[[  0   0   0   0]
 [  8  10   4   1]
 [ 34  42  15   0]
 [-12 -16   1  10]
 [ 23  28  10   1]]
=>
[[ 8 10  4]
 [34 42 15]]

[[-32  32  31]
 [ 36 -37 -35]
 [-39  40  38]]
=>
[[ 36 -37 -35]
 [-39  40  38]]

[[ -7  11  -9  -6]
 [  8  -2 -19  -7]
 [ -3  -5  -4  -4]
 [ -6 -40   2  -7]
 [ 11  -3 -20  -8]]
=>
[[  8  -2 -19]
 [ -3  -5  -4]]

[[ 23 -22 -26]
 [ 21 -21 -24]
 [ 20 -19 -22]
 [-36  37  43]]
=>
[[ 21 -21 -24]
 [ 20 -19 -22]]

[[ 4 18  0  2 -1]
 [ 4 18 -9 26 20]
 [ 4 37 -9 10 20]]
=>
[[ 4 18 -9]
 [ 4 37 -9]]

[[ 11 -40  40  12   2]
 [ 45  14  22   4 -24]
 [  8   6 -31  11 -41]]
=>
[[ 45  14  22]
 [  8   6 -31]]

[[-27  18 -17   7]
 [-38   9  -4  22]
 [-29  11 -25   8]
 [-43   3  -8  23]]
=>
[[-38   9  -4]
 [-29  11 -25]]

[[  5   8 -15  10 -42]
 [  5  -4  25  10 -20]
 [  5  -4  -3 -41  24]
 [ -8  -4  -3  27  15]]
=>
[[ 5 -4 25]
 [ 5 -4 -3]]

[[ 22 -27 -31   3]
 [ 29 -19 -29  34]
 [-28  32  41 -21]]
=>
[[ 29 -19 -29]
 [-28  32  41]]
